Below is a small trained network, with its code and all its weights. Each question gives an input and a target symbol and asks what happens when units are switched off, that is, made to give their printed mean instead of their output.

import numpy as np


def w(rows, s, z=0):
    codes = np.array(rows[::2]) - 128.0
    scale = np.full(codes.shape[1], s)
    scale[-1] = z or s
    return codes * scale


def f(y):
    return np.maximum(y, 0)


def softmax(a):
    e = np.exp(a - a.max(-1, keepdims=True))
    return e / e.sum(-1, keepdims=True)


def log_softmax(a):
    a = a - a.max(-1, keepdims=True)
    return a - np.log(np.exp(a).sum(-1, keepdims=True))


def net(x, mask):
    ids = ['αβγεζθλμπσφω'.index(c) for c in x.split()]
    T = len(ids)
    res = E[ids] + P[:T]
    u = 0
    for l in range(2):
        q, k, v = (res @ M[l].T for M in (Q, K, V))
        z = softmax(np.where(np.tri(T) > 0, q @ k.T / 2**0.5, -1e9)) @ v
        res = res + np.where(mask[u], z, O[l][:, -1]) @ O[l][:, :-1]
        u += 1
        y = f(res @ A[l][:, :-1].T + A[l][:, -1])
        res = res + np.where(mask[u : u + 4], y, B[l][:, -1]) @ B[l][:, :-1]
        u += 4
    return log_softmax(res[-1] @ U[:, :-1].T + U[:, -1])


Q, K, V, O, A, B = {}, {}, {}, {}, {}, {}
E = w([
[33,161,34],'α',
[171,51,102],'β',
[85,173,154],'γ',
[151,101,163],'ε',
[170,81,153],'ζ',
[130,153,201],'θ',
[69,183,210],'λ',
[161,123,178],'μ',
[134,157,247],'π',
[137,86,107],'σ',
[80,118,114],'φ',
[141,106,193],'ω',
],0.015)
P = w([
[141,7,255],'0',
[81,145,154],'1',
[91,108,165],'2',
[116,82,186],'3',
[151,76,182],'4',
[77,125,139],'5',
[49,99,99],'6',
[90,17,73],'7',
],0.0069)
Q[0] = w([
[163,247,111],'L0H0',
[201,114,249],'L0H0',
],0.012)
K[0] = w([
[208,84,1],'L0H0',
[185,76,156],'L0H0',
],0.0074)
V[0] = w([
[167,84,87],'L0H0',
[254,110,84],'L0H0',
],0.0081)
O[0] = w([
[121,56,85,62],'L0H0',
[106,50,9,3],'L0H0',
],0.011,0.0042)
A[0] = w([
[127,161,200,4],'L0N0',
[227,225,157,81],'L0N1',
[90,255,21,163],'L0N2',
[126,130,112,87],'L0N3',
],0.0071,0.0019)
B[0] = w([
[100,254,58,255],'L0N0',
[99,174,99,230],'L0N1',
[180,93,197,142],'L0N2',
[134,182,124,128],'L0N3',
],0.007,0.0052)
Q[1] = w([
[114,238,212],'L1H0',
[38,112,255],'L1H0',
],0.0056)
K[1] = w([
[141,152,168],'L1H0',
[78,7,200],'L1H0',
],0.011)
V[1] = w([
[239,181,126],'L1H0',
[108,2,52],'L1H0',
],0.0063)
O[1] = w([
[70,175,152,136],'L1H0',
[198,212,248,2],'L1H0',
],0.011,0.007)
A[1] = w([
[155,163,186,227],'L1N0',
[146,197,195,253],'L1N1',
[119,18,134,243],'L1N2',
[218,2,168,151],'L1N3',
],0.0079,0.0012)
B[1] = w([
[189,128,69,230],'L1N0',
[195,24,97,253],'L1N1',
[66,255,234,202],'L1N2',
[95,170,67,227],'L1N3',
],0.0081,0.0055)
U = w([
[62,93,131,145],'α',
[87,144,213,253],'β',
[81,114,121,44],'γ',
[216,145,3,197],'ε',
[101,156,151,100],'ζ',
[70,225,169,76],'θ',
[66,16,25,135],'λ',
[104,154,166,112],'μ',
[56,15,104,63],'π',
[153,163,79,84],'σ',
[140,164,72,75],'φ',
[106,132,64,72],'ω',
],0.0071,0.0052)

Each question gives the input, a string of symbols that net reads in full, and the target symbol t.
The units are the heads (2 rows each of Q, K, V and O) and the neurons (one row each of A and B). Each row of codes is followed by its name. A weight is (code - 128) times the scale printed after its matrix; where a second scale follows, it is the last column's (O, A, B and U).
mask holds one flag per unit, layer by layer, with each layer's heads first. A switched-off unit (its flag False) gives its mean, the last column of its rows in O or B, instead of its output. The means were averaged over made-up inputs and are rounded, as every weight is.
A unit's drop is (log p(t) with every unit on - log p(t) with that unit switched off) / (log p(t) with every unit on - log p(t) with every unit switched off).
The circuit of an input: a set's keep is (log p(t) with only the set's units on - log p(t) with every unit switched off) / (log p(t) with every unit on - log p(t) with every unit switched off). Starting from all 10 units, units are removed one at a time, each time the one whose removal leaves the highest keep (on an exact tie, the one counted first), for as long as the keep stays at least 0.8.
circuit, biggest first: the units of the circuit, biggest drop first
top k neurons: the k neurons with the biggest drops, biggest first
k most important neurons of layer l: the k neurons of layer l with the biggest drops, biggest first
drop when u is switched off: that unit's drop, to one decimal
input λ α ε μ, target λ: circuit, biggest first => L1H0
input β α β π ω, target ε: 2 most important neurons of layer 0 => L0N0, L0N1
input λ ε θ, target λ: circuit, biggest first => L1H0, L0H0
input β θ β β, target ε: top 3 neurons => L1N0, L0N0, L1N1
input λ λ φ μ, target λ: top 2 neurons => L0N0, L0N1
input β ζ θ γ, target ε: top 2 neurons => L1N1, L1N0
input β μ β μ, target ε: top 3 neurons => L1N0, L1N1, L0N0
input ζ ε α, target ε: 3 most important neurons of layer 0 => L0N0, L0N2, L0N1
input β μ σ, target ε: 2 most important neurons of layer 1 => L1N0, L1N1
input λ λ μ θ β ζ, target λ: 2 most important neurons of layer 0 => L0N1, L0N0
input β β ω ω β θ β ε, target ε: 3 most important neurons of layer 1 => L1N0, L1N1, L1N2
input β θ β, target ε: top 4 neurons => L1N0, L1N1, L0N0, L1N2
input β ζ ζ, target ε: 2 most important neurons of layer 1 => L1N0, L1N1
input λ ε σ λ, target λ: most important neuron of layer 0 => L0N0
input β β σ θ, target ε: drop when L1N2 is switched off => 0.1
input β β λ β λ, target ε: drop when L0N1 is switched off => 0.1
input β ζ φ, target ε: drop when L1N3 is switched off => 0.0
